What each symbol does to the points:
χ: w871->w962, w732->w118, w622->w867, w472->w362, w118->w732, w334->w862, w917->w465, w48->w764, w867->w622, w535->w556, w182->w44, w340->w438, w393->w887, w900->w121, w255->w273, w189->w421, w473->w815, w465->w917, w428->w878, w962->w871, w743->w342, w166->w313, w438->w340, w418->w541, w868->w126, w77->w609, w101->w796, w556->w535, w862->w334, w136->w729, w616->w222, w629->w324, w934->w203, w121->w900, w993->w560, w788->w754, w759->w265, w561->w299, w560->w993, w324->w629, w34->w74, w609->w77, w729->w136, w203->w934, w531->w765, w21->w469, w924->w677, w421->w189, w265->w759, w313->w166, w273->w255, w754->w788, w362->w472, w342->w743, w126->w868, w767->w633, w764->w48, w765->w531, w815->w473, w386->w249, w44->w182, w469->w21, w677->w924, w299->w561, w728->w148, w878->w428, w633->w767, w74->w34, w222->w616, w541->w418, w887->w393, w796->w101, w148->w728, w249->w386
ψ: w732->w796, w472->w281, w118->w101, w334->w729, w917->w273, w867->w201, w182->w924, w264->w868, w512->w765, w340->w561, w393->w807, w900->w911, w252->w166, w255->w465, w189->w324, w473->w718, w775->w609, w465->w255, w428->w418, w962->w147, w686->w74, w166->w252, w438->w299, w807->w393, w596->w342, w418->w428, w868->w264, w886->w556, w101->w118, w777->w633, w556->w886, w862->w136, w136->w862, w616->w912, w629->w421, w788->w469, w281->w472, w759->w221, w561->w340, w221->w759, w560->w971, w971->w560, w324->w189, w429->w728, w911->w900, w609->w775, w729->w334, w912->w616, w203->w831, w21->w754, w924->w182, w421->w629, w538->w386, w273->w917, w831->w203, w201->w867, w754->w21, w896->w764, w342->w596, w764->w896, w765->w512, w386->w538, w44->w677, w469->w788, w677->w44, w299->w438, w728->w429, w878->w541, w633->w777, w74->w686, w147->w962, w541->w878, w796->w732, w718->w473
ξ: w871->w136, w6->w560, w732->w469, w472->w182, w857->w609, w118->w21, w334->w147, w867->w727, w535->w421, w182->w472, w512->w878, w731->w74, w836->w386, w393->w170, w900->w456, w255->w473, w189->w556, w473->w255, w465->w718, w27->w633, w962->w729, w166->w545, w438->w221, w418->w531, w868->w17, w886->w324, w101->w754, w640->w616, w556->w189, w136->w871, w616->w640, w788->w796, w281->w924, w759->w299, w561->w265, w221->w438, w560->w6, w170->w393, w324->w886, w609->w857, w729->w962, w203->w13, w17->w868, w531->w418, w21->w118, w924->w281, w421->w535, w265->w561, w273->w815, w13->w203, w754->w101, w827->w764, w462->w342, w362->w44, w545->w166, w342->w462, w456->w900, w764->w827, w765->w541, w815->w273, w386->w836, w44->w362, w469->w732, w299->w759, w728->w18, w878->w512, w633->w27, w74->w731, w147->w334, w727->w867, w541->w765, w18->w728, w796->w788, w718->w465
γ: w816->w342, w871->w796, w622->w44, w472->w727, w118->w147, w334->w21, w48->w418, w867->w182, w182->w867, w977->w633, w264->w465, w393->w53, w900->w276, w66->w166, w255->w868, w189->w616, w473->w17, w465->w264, w962->w101, w166->w66, w438->w831, w418->w48, w868->w255, w854->w560, w101->w962, w640->w556, w987->w74, w556->w640, w862->w469, w136->w788, w616->w189, w685->w386, w934->w561, w788->w136, w756->w728, w759->w13, w561->w934, w560->w854, w324->w912, w609->w135, w729->w754, w135->w609, w912->w324, w203->w299, w17->w473, w21->w334, w924->w201, w421->w222, w273->w126, w13->w759, w831->w438, w201->w924, w754->w729, w827->w765, w896->w878, w342->w816, w126->w273, w764->w541, w765->w827, w386->w685, w53->w393, w44->w622, w469->w862, w299->w203, w728->w756, w276->w900, w878->w896, w633->w977, w74->w987, w147->w118, w727->w472, w222->w421, w541->w764, w796->w871
κ: w6->w556, w674->w728, w472->w857, w857->w472, w118->w221, w334->w831, w867->w135, w182->w609, w977->w868, w340->w469, w393->w641, w900->w541, w255->w633, w189->w560, w473->w27, w775->w924, w465->w777, w27->w473, w962->w13, w166->w389, w438->w21, w418->w121, w868->w977, w854->w616, w77->w44, w101->w759, w777->w465, w556->w6, w136->w934, w616->w854, w934->w136, w121->w418, w993->w421, w788->w561, w759->w101, w561->w788, w221->w118, w560->w189, w971->w324, w324->w971, w151->w74, w911->w878, w609->w182, w729->w203, w135->w867, w203->w729, w21->w438, w389->w166, w924->w775, w421->w993, w265->w796, w273->w767, w13->w962, w831->w334, w754->w299, w3->w342, w342->w3, w456->w765, w767->w273, w764->w276, w765->w456, w386->w534, w44->w77, w469->w340, w299->w754, w728->w674, w276->w764, w878->w911, w633->w255, w74->w151, w541->w900, w796->w265, w534->w386, w641->w393
α: w6->w759, w472->w836, w118->w886, w334->w912, w867->w685, w535->w796, w182->w386, w731->w473, w836->w472, w393->w402, w900->w389, w252->w878, w66->w764, w255->w74, w189->w754, w473->w731, w465->w686, w962->w640, w686->w465, w166->w541, w438->w971, w418->w313, w868->w987, w886->w118, w854->w203, w101->w556, w884->w342, w640->w962, w987->w868, w556->w101, w136->w222, w616->w729, w685->w867, w629->w469, w993->w561, w788->w421, w759->w6, w561->w993, w560->w299, w971->w438, w324->w21, w151->w633, w34->w273, w609->w534, w729->w616, w912->w334, w203->w854, w402->w393, w21->w324, w389->w900, w924->w538, w421->w788, w538->w924, w313->w418, w273->w34, w754->w189, w545->w765, w342->w884, w764->w66, w765->w545, w386->w182, w44->w249, w469->w629, w299->w560, w728->w619, w878->w252, w619->w728, w633->w151, w74->w255, w222->w136, w541->w166, w796->w535, w534->w609, w249->w44
η: w674->w609, w472->w18, w118->w718, w334->w264, w917->w469, w867->w756, w182->w728, w977->w203, w264->w334, w731->w556, w480->w342, w393->w541, w900->w641, w255->w754, w189->w74, w473->w101, w465->w21, w27->w759, w962->w17, w686->w324, w166->w402, w438->w777, w807->w878, w418->w887, w868->w729, w101->w473, w777->w438, w987->w616, w556->w731, w136->w126, w616->w987, w788->w273, w756->w867, w759->w27, w561->w767, w560->w151, w170->w765, w324->w686, w429->w924, w151->w560, w34->w421, w609->w674, w729->w868, w203->w977, w17->w962, w402->w166, w21->w465, w924->w429, w421->w34, w273->w788, w754->w255, w342->w480, w126->w136, w767->w561, w764->w53, w765->w170, w815->w796, w386->w619, w53->w764, w44->w148, w469->w917, w299->w633, w728->w182, w878->w807, w619->w386, w633->w299, w74->w189, w541->w393, w887->w418, w18->w472, w796->w815, w641->w900, w718->w118, w148->w44
δ: w816->w764, w622->w136, w674->w633, w472->w101, w857->w759, w118->w281, w334->w201, w867->w729, w182->w754, w836->w556, w480->w393, w393->w480, w900->w3, w255->w728, w189->w386, w473->w18, w775->w438, w465->w429, w962->w727, w743->w418, w166->w884, w438->w775, w596->w878, w418->w743, w868->w756, w77->w561, w101->w472, w884->w166, w556->w836, w136->w622, w616->w685, w685->w616, w788->w44, w756->w868, w281->w118, w759->w857, w561->w77, w560->w534, w324->w538, w429->w465, w609->w299, w729->w867, w135->w203, w203->w135, w21->w924, w924->w21, w421->w249, w538->w324, w273->w148, w201->w334, w754->w182, w3->w900, w462->w765, w362->w796, w342->w541, w764->w816, w765->w462, w386->w189, w44->w788, w469->w677, w677->w469, w299->w609, w728->w255, w878->w596, w619->w74, w633->w674, w74->w619, w727->w962, w541->w342, w18->w473, w796->w362, w534->w560, w148->w273, w249->w421
π: w816->w867, w472->w462, w118->w512, w334->w896, w48->w136, w867->w816, w182->w342, w512->w118, w480->w728, w393->w255, w900->w299, w252->w324, w66->w616, w255->w393, w189->w166, w473->w170, w465->w807, w428->w469, w962->w827, w743->w44, w166->w189, w438->w911, w807->w465, w596->w924, w418->w788, w868->w53, w101->w765, w884->w386, w556->w545, w136->w48, w616->w66, w121->w561, w788->w418, w759->w456, w561->w121, w560->w389, w170->w473, w324->w252, w911->w438, w609->w3, w729->w764, w203->w276, w531->w796, w402->w74, w21->w878, w389->w560, w924->w596, w421->w313, w313->w421, w273->w887, w754->w541, w827->w962, w3->w609, w462->w472, w896->w334, w545->w556, w342->w182, w456->w759, w764->w729, w765->w101, w386->w884, w53->w868, w44->w743, w469->w428, w299->w900, w728->w480, w276->w203, w878->w21, w633->w641, w74->w402, w541->w754, w887->w273, w796->w531, w641->w633

The rows follow the links: the fewer symbols apart two points are, the more alike their rows tend to be.

Each row, then its point:
49 1 11 -38 -33 -39 9 7 3 2 -13 -7 22 75 -4 14 68 44 -10 -79 8 31 -2 -18 8 -51 -42 -29 -9 33 79 -44 -18 -21 34 46 0 9 -33 67 -37; point w135
31 17 -29 -61 -4 -29 6 50 -37 61 42 -26 -38 -5 3 58 -12 -30 27 33 17 38 -16 -54 -8 93 -29 -31 -2 31 20 -53 -72 -36 -57 -30 -25 16 2 -25 33; point w759
-17 -3 -65 9 4 107 11 -41 22 -45 -32 1 4 -39 -15 -8 11 -26 20 -36 -31 -56 20 20 17 12 11 74 5 -47 -31 69 -27 -23 -39 7 9 -32 38 45 -4; point w418
-2 -42 51 9 -2 -66 -23 15 8 -5 5 -8 31 -10 -10 -44 -9 77 -46 38 25 18 2 -17 -27 -57 77 -48 -48 -76 26 46 101 52 15 -12 -45 37 -38 10 23; point w912
17 -13 -13 -35 -26 -48 -34 34 -10 100 45 -8 75 -42 9 44 -15 7 -13 56 81 25 -61 6 -16 31 45 -45 19 -20 57 -24 -25 -5 -1 5 -17 32 -30 38 42; point w640
-54 -5 -48 -19 -66 58 0 -37 46 28 -4 -45 3 -42 13 2 4 -27 26 56 -37 3 4 6 -3 -26 3 32 -46 -16 22 69 -56 19 -38 77 -57 -49 43 2 -22; point w421
21 17 7 41 33 -8 31 20 31 -60 -30 -1 -72 0 -4 -50 -32 35 4 9 -21 -5 45 -2 -24 1 49 -10 -21 -60 -30 9 96 41 -30 -34 -47 -1 -7 -71 39; point w21
-10 59 34 67 42 55 -36 8 -60 -34 -8 25 -12 -34 -8 13 -7 -24 15 -50 -8 -44 -25 16 13 -35 -9 51 81 -24 -53 -6 37 -14 50 20 86 -28 41 5 2; point w393
-60 61 56 45 -9 10 -7 39 -59 42 12 -35 -21 -52 34 36 -2 -35 0 43 -13 2 -13 -11 -22 -87 17 -10 42 -3 12 14 -9 18 70 72 8 -31 56 -38 -29; point w74
-54 -25 -52 -47 -29 22 -14 -23 37 84 38 -11 28 -53 17 27 -32 -40 16 87 3 14 -16 18 -5 76 24 -2 -24 15 -14 23 -98 -5 -57 16 -56 -26 20 -11 5; point w535
0 -10 -3 -58 -19 -47 -13 39 -52 94 66 -11 -7 -7 17 57 -20 8 0 74 16 29 -51 -54 -4 53 -29 -40 2 10 5 4 -61 -36 -49 -40 -31 -11 16 -25 -7; point w6
-1 -14 35 -5 -39 -49 -18 7 9 43 -22 18 53 39 29 10 41 67 -46 -21 44 27 -41 2 2 -71 -36 -20 25 11 78 -11 -6 17 51 66 -16 -20 -25 51 -46; point w685
-19 30 14 59 -18 35 -39 8 -39 10 -18 31 0 -51 45 44 9 28 -24 -4 11 -34 -62 -53 5 -9 -17 59 77 -74 -31 52 19 -48 -7 24 21 -56 28 42 -5; point w166
17 -18 -93 -50 -11 12 -3 -17 31 52 25 -28 72 -9 -20 -1 4 -45 28 44 46 13 -9 61 0 59 46 -6 -71 7 40 -20 -65 3 -23 13 -12 66 -35 38 48; point w871
-23 54 51 56 5 -26 -12 -3 3 -27 -52 5 -26 43 36 7 13 -32 0 -48 11 4 -4 14 16 -62 -50 8 63 74 9 -73 17 22 77 63 29 -26 42 -55 -44; point w728
43 -21 -8 29 17 -6 -37 -15 0 -12 -64 53 57 47 -1 -11 49 45 -23 -86 54 -15 -36 19 44 -38 -32 26 63 3 30 -24 30 -16 42 29 49 -20 -29 89 -13; point w816
40 -49 -19 17 53 -4 0 2 -9 -35 9 78 -15 -37 -2 -19 -26 7 -27 15 18 -14 -27 3 -22 83 19 0 12 -40 -79 12 31 5 -52 -123 16 1 -30 -46 81; point w512
-7 -55 41 15 -21 -64 9 -13 45 -22 -52 50 -33 37 45 -37 -33 61 -59 19 -20 15 -2 -27 -12 -42 -30 -39 10 23 -4 12 70 42 -7 -21 -59 -44 -5 -67 -44; point w538
39 -23 -38 -22 -1 -74 -18 -3 8 60 -12 38 56 51 1 20 3 5 -13 -11 89 36 -28 33 18 31 -22 -31 35 52 47 -80 -24 9 21 12 0 27 -51 41 11; point w727
29 54 6 2 11 58 -6 21 -83 -22 10 2 -56 7 2 23 30 27 10 -80 -13 -21 -7 -79 34 26 -60 52 31 -53 -26 18 19 -67 -11 -20 22 -35 7 58 -15; point w900
-2 -12 30 2 50 -44 -1 22 -1 8 36 18 -39 -29 -15 -27 -55 -34 -4 74 14 6 19 29 -11 59 54 -50 4 11 -67 -37 17 37 -4 -76 1 43 -4 -93 35; point w718

Each walk starts at a row. The symbols on each line, taken left to right, move it on to the next point.
Answer with the point's row; about right is enough.
new walk
14 19 2 41 24 22 -42 -24 8 -25 -56 63 -21 38 39 17 21 26 -34 -88 26 -29 -40 -5 46 -8 -56 57 92 18 -17 -14 30 -25 16 19 28 -55 -16 22 -34
π γ π π δ η η ξ ξ: 30 66 -12 18 3 -7 -30 8 3 -4 -12 -49 26 -6 -17 11 65 24 35 -20 38 5 -15 7 -11 -51 40 21 -19 -63 73 -34 38 18 37 86 4 29 -22 56 35
γ α δ α δ δ χ κ χ π: 25 5 15 4 2 9 -6 -22 -39 -25 -33 54 -29 57 37 27 32 26 -28 -95 7 -16 -12 -49 49 11 -105 19 63 34 -25 -26 7 -55 2 -3 36 -49 5 35 -43
new walk
-28 22 56 12 -27 -18 -32 28 -36 50 44 -28 61 -21 1 20 11 -3 4 10 23 17 -16 34 -24 -103 33 -4 4 -17 52 -9 25 25 109 75 36 14 12 32 -16
α δ δ ξ ξ π π: 6 72 41 31 19 -16 -22 23 -8 -16 12 -37 34 -4 -28 -2 39 -11 31 -30 34 -7 12 45 -1 -90 53 7 11 -10 62 -37 28 34 102 63 61 44 -15 37 15
γ α α χ π: -41 7 -12 37 12 90 -1 -41 -3 -65 11 -4 22 -49 -19 -2 -11 -75 38 -27 -37 -66 25 49 22 -15 6 59 15 -16 -61 46 -23 -5 1 27 73 -12 49 24 1
new walk
-11 -31 -54 -14 -29 42 39 -58 110 -32 -60 -20 9 56 10 -17 7 -19 1 -27 -11 -6 19 45 35 -23 -35 17 -14 79 32 -7 -47 26 -11 67 -35 -43 -7 0 -56
χ δ δ ψ ψ γ γ η κ: -17 17 49 -8 -20 -19 -1 12 -22 -10 -21 1 -36 68 18 13 25 -10 5 -66 -19 21 16 -27 23 -60 -63 -17 34 98 15 -68 -14 -15 62 32 45 -7 31 -37 -62
η χ κ κ χ χ: -28 -23 -35 -63 -51 29 59 -50 54 1 -24 -27 -4 61 -7 2 34 -9 20 -42 -52 17 41 0 28 8 -63 10 -57 90 27 -10 -73 -7 -41 34 -30 -13 18 0 -55
new walk
-12 -4 36 -37 -73 -43 -6 11 -28 33 -16 -8 -22 51 48 32 51 53 -38 -24 -16 32 -19 -64 1 -39 -88 -25 11 66 55 0 -18 -24 18 26 -36 -55 16 -1 -81
α κ ξ δ π: 29 9 -40 12 44 21 -49 16 -37 44 10 40 11 -46 5 40 -29 -17 12 16 47 -36 -53 2 21 99 8 16 88 -29 -52 -27 -25 -36 -33 -35 30 -17 -3 17 45
π δ δ ψ ψ ξ η ξ: -13 46 -4 -8 26 -26 -24 56 -42 69 49 -23 -13 -37 0 27 -54 -82 37 61 38 11 -14 24 -17 46 23 -19 57 38 -17 -73 -41 11 27 -15 23 41 22 -68 43
new walk
12 -17 -46 -3 4 67 -10 -58 21 -34 3 5 81 -14 -34 -13 33 3 18 -56 8 -37 13 47 9 -8 33 46 -29 -48 12 53 -18 -10 -6 37 40 -4 -7 118 7
χ α α ψ ψ γ π ξ: 30 48 -46 -14 18 -20 -16 45 -3 78 16 -17 -39 -38 17 46 -48 -46 39 64 37 22 -16 -11 -3 92 27 -2 51 -5 -4 -54 -57 -12 -40 -1 -27 25 10 -34 65
ξ α ξ η η π: -12 -10 -20 0 12 -3 -39 9 -55 78 30 52 6 -46 40 43 -28 -3 -10 50 33 -6 -73 -29 -3 89 3 10 75 -31 -47 13 -22 -39 -27 -36 5 -17 18 9 33
new walk
-17 9 -16 1 -13 40 -12 -37 28 -23 25 -46 76 -8 -52 -11 19 -53 33 7 -22 -6 42 80 7 -55 52 4 -53 3 40 5 -11 45 57 69 47 54 12 60 -3
η χ γ ψ χ α: -58 -46 -10 3 -22 19 27 -41 60 -22 5 -16 -5 -24 -9 -56 -39 16 -21 75 -63 12 51 -2 -14 -14 45 -15 -74 -38 -26 82 24 39 -50 -13 -64 -17 3 -33 5
α χ χ π π χ ξ: 36 -18 -3 -10 49 -53 17 26 22 16 7 19 -26 -26 -8 -30 -69 -7 -8 76 23 10 3 -24 -27 86 31 -39 -8 -10 -47 -19 13 19 -50 -74 -56 37 -17 -67 71
new walk
9 24 54 -8 32 -32 46 30 -39 -70 29 -37 -74 7 -24 -59 -21 4 3 -8 -54 -13 48 -25 -26 -28 16 -54 -39 -4 -46 2 65 28 20 -57 11 29 16 -76 1
κ κ κ δ δ δ: -22 -18 56 46 28 -47 14 -16 16 -57 -53 21 -39 41 9 -61 -19 10 -21 -22 -18 -6 39 19 4 -52 -14 -25 29 47 -37 -33 78 57 59 -38 19 -15 2 -84 -28
δ χ η α α χ δ: 18 -32 31 38 19 -52 23 -18 55 -47 -69 22 -55 52 22 -66 -27 47 -34 -25 -10 12 47 -3 7 -19 -19 -20 1 22 -18 -10 53 42 -20 -31 -50 -30 -23 -69 -24
new walk
-47 28 -7 -23 -40 63 52 -11 -11 -37 40 -71 -28 -11 -42 0 11 -73 55 -2 -76 -4 57 17 -5 -14 5 9 -67 37 -4 30 -58 -6 -1 28 23 17 59 -10 -47
κ δ δ δ δ ψ ψ η χ: 18 109 -22 49 -14 43 0 35 -2 19 -40 -62 -93 -28 12 21 7 -26 46 -6 -20 8 5 -21 -12 -23 6 42 28 -39 36 -23 25 8 16 80 -40 -30 -4 11 43
ψ κ γ ψ κ δ γ κ: 42 22 14 -26 -30 -23 24 0 -5 10 -38 0 -45 85 29 31 41 13 12 -63 -1 30 -2 -44 19 -30 -96 -3 24 87 34 -58 -21 -39 -6 39 -33 -31 0 -12 -54
